Below are the code and all the weights of a small trained network. Each question names an input and a class and asks about switching units off, where a switched-off unit gives its printed mean instead of its output.

import numpy as np


def w(rows, s, z=0):
    codes = np.array(rows[::2]) - 128.0
    scale = np.full(codes.shape[1], s)
    scale[-1] = z or s
    return codes * scale


def f(y):
    return np.maximum(y, 0)


def log_softmax(a):
    a = a - a.max(-1, keepdims=True)
    return a - np.log(np.exp(a).sum(-1, keepdims=True))


def net(x, mask):
    res = np.array(x, float).reshape(1, 8) / 4 @ E
    y = f(res @ A[0][:, :-1].T + A[0][:, -1])
    res = res + np.where(mask, y, B[0][:, -1]) @ B[0][:, :-1]
    return log_softmax(res[-1] @ U[:, :-1].T + U[:, -1])


A, B = {}, {}
E = w([
[2,123,119,163],'x0',
[129,127,126,127],'x1',
[120,56,239,118],'x2',
[130,128,128,126],'x3',
[131,127,132,132],'x4',
[123,40,76,59],'x5',
[129,124,126,127],'x6',
[100,170,162,22],'x7',
],0.0082)
A[0] = w([
[197,152,144,84,127],'N1',
[51,135,144,160,42],'N2',
[163,178,209,152,120],'N3',
[203,126,146,120,102],'N4',
[138,184,45,133,116],'N5',
[104,97,98,83,107],'N6',
[123,108,109,81,197],'N7',
[46,136,118,117,47],'N8',
[127,158,171,162,78],'N9',
[131,89,123,117,115],'N10',
[163,149,135,69,252],'N11',
[125,90,90,90,169],'N12',
[141,84,95,195,148],'N13',
[121,109,216,124,66],'N14',
[152,106,92,186,73],'N15',
[149,84,110,181,161],'N16',
[166,98,112,169,171],'N17',
[129,179,53,108,94],'N18',
[132,179,74,139,48],'N19',
[141,51,103,120,142],'N20',
[246,109,139,139,61],'N21',
[108,100,130,165,113],'N22',
[125,75,186,144,50],'N23',
[149,63,102,112,121],'N24',
[128,148,79,166,80],'N25',
[107,158,95,120,113],'N26',
[168,114,114,164,142],'N27',
[57,100,132,170,56],'N28',
[54,96,120,185,84],'N29',
[131,91,99,98,79],'N30',
[117,158,120,87,231],'N31',
[126,74,179,137,50],'N32',
[110,95,106,108,155],'N33',
[124,65,97,130,92],'N34',
[153,168,157,174,85],'N35',
],0.012,0.0039)
B[0] = w([
[44,124,101,78,231],'N1',
[132,139,58,94,199],'N2',
[146,138,103,165,229],'N3',
[42,101,35,86,210],'N4',
[189,42,152,144,239],'N5',
[172,167,133,172,190],'N6',
[124,154,153,180,210],'N7',
[109,140,110,64,197],'N8',
[215,171,55,182,176],'N9',
[151,147,96,171,166],'N10',
[41,144,165,136,254],'N11',
[136,189,150,172,210],'N12',
[84,156,254,61,220],'N13',
[205,50,126,149,215],'N14',
[129,117,195,96,185],'N15',
[78,181,246,79,209],'N16',
[46,140,204,93,202],'N17',
[189,30,157,125,221],'N18',
[198,66,110,145,190],'N19',
[145,187,111,179,211],'N20',
[52,117,25,65,240],'N21',
[112,115,129,82,175],'N22',
[238,63,95,104,197],'N23',
[162,189,110,175,199],'N24',
[165,110,132,103,186],'N25',
[163,83,169,84,176],'N26',
[102,139,155,91,185],'N27',
[100,117,55,80,207],'N28',
[110,142,78,84,227],'N29',
[174,155,116,175,173],'N30',
[127,103,239,154,217],'N31',
[201,75,106,136,192],'N32',
[144,169,137,157,187],'N33',
[155,178,115,145,185],'N34',
[157,191,85,151,187],'N35',
],0.0059,0.0062)
U = w([
[211,1,133,122,58],'0',
[81,170,253,78,110],'1',
[56,123,25,68,4],'2',
[140,155,163,124,246],'3',
[187,245,84,208,41],'4',
[85,115,159,162,254],'5',
[103,116,158,155,212],'6',
],0.01,0.0032)

Each question gives the input, the list of numbers given to net, and the class t.
The units are the neurons (one row each of A and B). Each row of codes is followed by its name. A weight is (code - 128) times the scale printed after its matrix; where a second scale follows, it is the last column's (A, B and U).
mask holds one flag per neuron, in row order. A switched-off neuron (its flag False) gives its mean, the last column of its row in B, instead of its output. The means were averaged over made-up inputs and are rounded, as every weight is.
A unit's drop is (log p(t) with every unit on - log p(t) with that unit switched off) / (log p(t) with every unit on - log p(t) with every unit switched off).
The circuit of an input: a set's keep is (log p(t) with only the set's units on - log p(t) with every unit switched off) / (log p(t) with every unit on - log p(t) with every unit switched off). Starting from the 12 units with the biggest drops (on a tie, the unit counted first), units are removed one at a time, each time the one whose removal leaves the highest keep (on an exact tie, the one counted first), for as long as the keep stays at least 0.8.
circuit, biggest first: the units of the circuit, biggest drop first
unit that matters most: the unit with the biggest drop
k most important neurons: the k neurons with the biggest drops, biggest first
input [8,3,1,7,6,-5,-7,7], class 2: unit that matters most : N2
input [-4,2,-8,6,-4,-5,-7,-2], class 0: circuit, biggest first : [N5 N18]
input [-5,-3,-4,-1,1,1,2,-2], class 2: 4 most important neurons : [N21 N4 N1 N14]
input [-5,7,-5,-4,6,6,0,7], class 1: circuit, biggest first : [N11 N31]
input [0,-7,7,-4,-4,-4,4,-4], class 0: circuit, biggest first : [N23 N14]
input [6,8,-3,-7,-8,5,2,7], class 3: circuit, biggest first : [N6 N21 N4]
input [4,4,-5,-4,-2,0,-4,-5], class 0: circuit, biggest first : [N5 N18]
input [3,2,7,1,-1,-8,-3,-7], class 4: 2 most important neurons : [N9 N35]
input [5,-2,8,7,4,-6,-8,-5], class 0: circuit, biggest first : [N23 N14]
input [8,8,3,6,4,2,4,-2], class 2: circuit, biggest first : [N28 N29]
input [-1,-6,-8,-2,-1,4,-2,8], class 0: 2 most important neurons : [N18 N5]
input [2,-2,5,-2,-6,-7,-1,-4], class 4: circuit, biggest first : [N9 N35]
input [3,-7,5,0,-7,-4,-3,-8], class 1: circuit, biggest first : [N13 N16]
input [-3,-4,-7,-6,7,8,3,6], class 4: unit that matters most : N12
input [-6,5,4,1,-5,-2,8,-6], class 1: circuit, biggest first : [N16 N17]
input [-1,-7,-8,0,-3,0,-8,7], class 0: circuit, biggest first : [N18 N5]
input [-7,8,4,-6,2,1,-1,-8], class 1: 3 most important neurons : [N16 N13 N17]
input [-5,4,-6,3,-3,3,-8,3], class 0: 2 most important neurons : [N18 N5]
input [-5,-5,-4,3,2,1,7,-1], class 2: 3 most important neurons : [N21 N4 N1]
input [-4,-1,7,1,3,-3,6,-1], class 0: most important neuron : [N14]
input [-8,4,-1,8,1,-5,5,0], class 2: circuit, biggest first : [N21 N4]
input [-1,7,-7,8,-2,-2,6,-8], class 1: 3 most important neurons : [N13 N16 N17]
input [6,5,6,-6,0,7,6,-7], class 1: 2 most important neurons : [N13 N16]
